Here is a tiny trained network, its code and every weight. The questions are about switching its units off for an input and a class, where a switched-off unit gives its printed mean instead of its output.

import numpy as np


def w(rows, s, z=0):
    codes = np.array(rows[::2]) - 128.0
    scale = np.full(codes.shape[1], s)
    scale[-1] = z or s
    return codes * scale


def f(y):
    return y / 2 * (1 + np.tanh(0.7978845608 * (y + 0.044715 * y**3)))


def log_softmax(a):
    a = a - a.max(-1, keepdims=True)
    return a - np.log(np.exp(a).sum(-1, keepdims=True))


def net(x, mask):
    res = np.array(x, float).reshape(1, 4) / 4 @ E
    y = f(res @ A[0][:, :-1].T + A[0][:, -1])
    res = res + np.where(mask, y, B[0][:, -1]) @ B[0][:, :-1]
    return log_softmax(res[-1] @ U[:, :-1].T + U[:, -1])


A, B = {}, {}
E = w([
[246,148,40,165,44,204,128],'x0',
[133,73,182,241,113,214,71],'x1',
[73,165,46,163,175,247,205],'x2',
[204,157,162,72,195,222,66],'x3',
],0.012)
A[0] = w([
[232,129,59,175,1,175,115,6],'N0',
[199,162,161,51,210,222,80,45],'N1',
[51,148,136,165,235,165,191,87],'N2',
[202,74,188,120,70,70,80,129],'N3',
[63,31,171,149,211,134,101,77],'N4',
[73,87,66,216,48,95,222,30],'N5',
[127,182,128,86,167,216,86,12],'N6',
[173,172,67,63,182,92,206,8],'N7',
[137,83,171,253,119,202,109,16],'N8',
[144,171,21,192,141,203,182,98],'N9',
],0.0099,0.0027)
B[0] = w([
[27,188,192,83,216,85,80,254],'N0',
[63,49,101,121,95,146,67,238],'N1',
[223,144,170,195,181,41,101,199],'N2',
[231,124,127,172,134,81,87,213],'N3',
[77,193,145,100,183,176,156,190],'N4',
[77,38,65,160,94,141,113,209],'N5',
[112,66,113,162,89,123,120,193],'N6',
[133,186,114,92,57,180,246,191],'N7',
[157,169,137,53,21,204,243,214],'N8',
[210,146,146,201,168,76,93,243],'N9',
],0.012,0.018)
U = w([
[61,174,160,119,197,109,118,253],'0',
[217,115,148,172,139,102,104,70],'1',
[75,2,100,147,97,141,110,84],'2',
[151,181,130,100,57,165,179,79],'3',
],0.017,0.0061)

Each question gives the input, the list of numbers given to net, and the class t.
The units are the neurons (one row each of A and B). Each row of codes is followed by its name. A weight is (code - 128) times the scale printed after its matrix; where a second scale follows, it is the last column's (A, B and U).
mask holds one flag per neuron, in row order. A switched-off neuron (its flag False) gives its mean, the last column of its row in B, instead of its output. The means were averaged over made-up inputs and are rounded, as every weight is.
A unit's drop is (log p(t) with every unit on - log p(t) with that unit switched off) / (log p(t) with every unit on - log p(t) with every unit switched off).
The circuit of an input: a set's keep is (log p(t) with only the set's units on - log p(t) with every unit switched off) / (log p(t) with every unit on - log p(t) with every unit switched off). Starting from all 10 units, units are removed one at a time, each time the one whose removal leaves the highest keep (on an exact tie, the one counted first), for as long as the keep stays at least 0.8.
circuit, biggest first: the units of the circuit, biggest drop first
top k neurons: the k neurons with the biggest drops, biggest first
drop when u is switched off: that unit's drop, to one decimal
input [1,4,-4,8], class 2: circuit, biggest first : N1
input [8,-7,-1,-6], class 0: top 2 neurons : N0, N8
input [7,0,7,7], class 0: top 4 neurons : N0, N9, N3, N5
input [6,-4,4,-6], class 0: top 2 neurons : N0, N1
input [-2,-5,-5,1], class 1: top 4 neurons : N8, N0, N3, N4
input [4,-2,5,-5], class 1: top 3 neurons : N9, N1, N4
input [-5,-7,-4,3], class 3: circuit, biggest first : N0, N7
input [4,-2,-3,0], class 0: top 2 neurons : N9, N0
input [5,-4,6,0], class 1: top 2 neurons : N9, N4
input [6,8,2,8], class 2: top 4 neurons : N1, N6, N7, N4
input [0,6,-2,6], class 2: top 3 neurons : N1, N7, N6
input [0,-2,3,1], class 1: top 2 neurons : N0, N8
input [7,3,-7,8], class 2: drop when N1 is switched off : 1.3
input [2,-1,3,-5], class 2: circuit, biggest first : N5
input [6,-5,-4,3], class 0: drop when N8 is switched off : 0.5
input [8,-1,5,-4], class 0: drop when N0 is switched off : 2.2
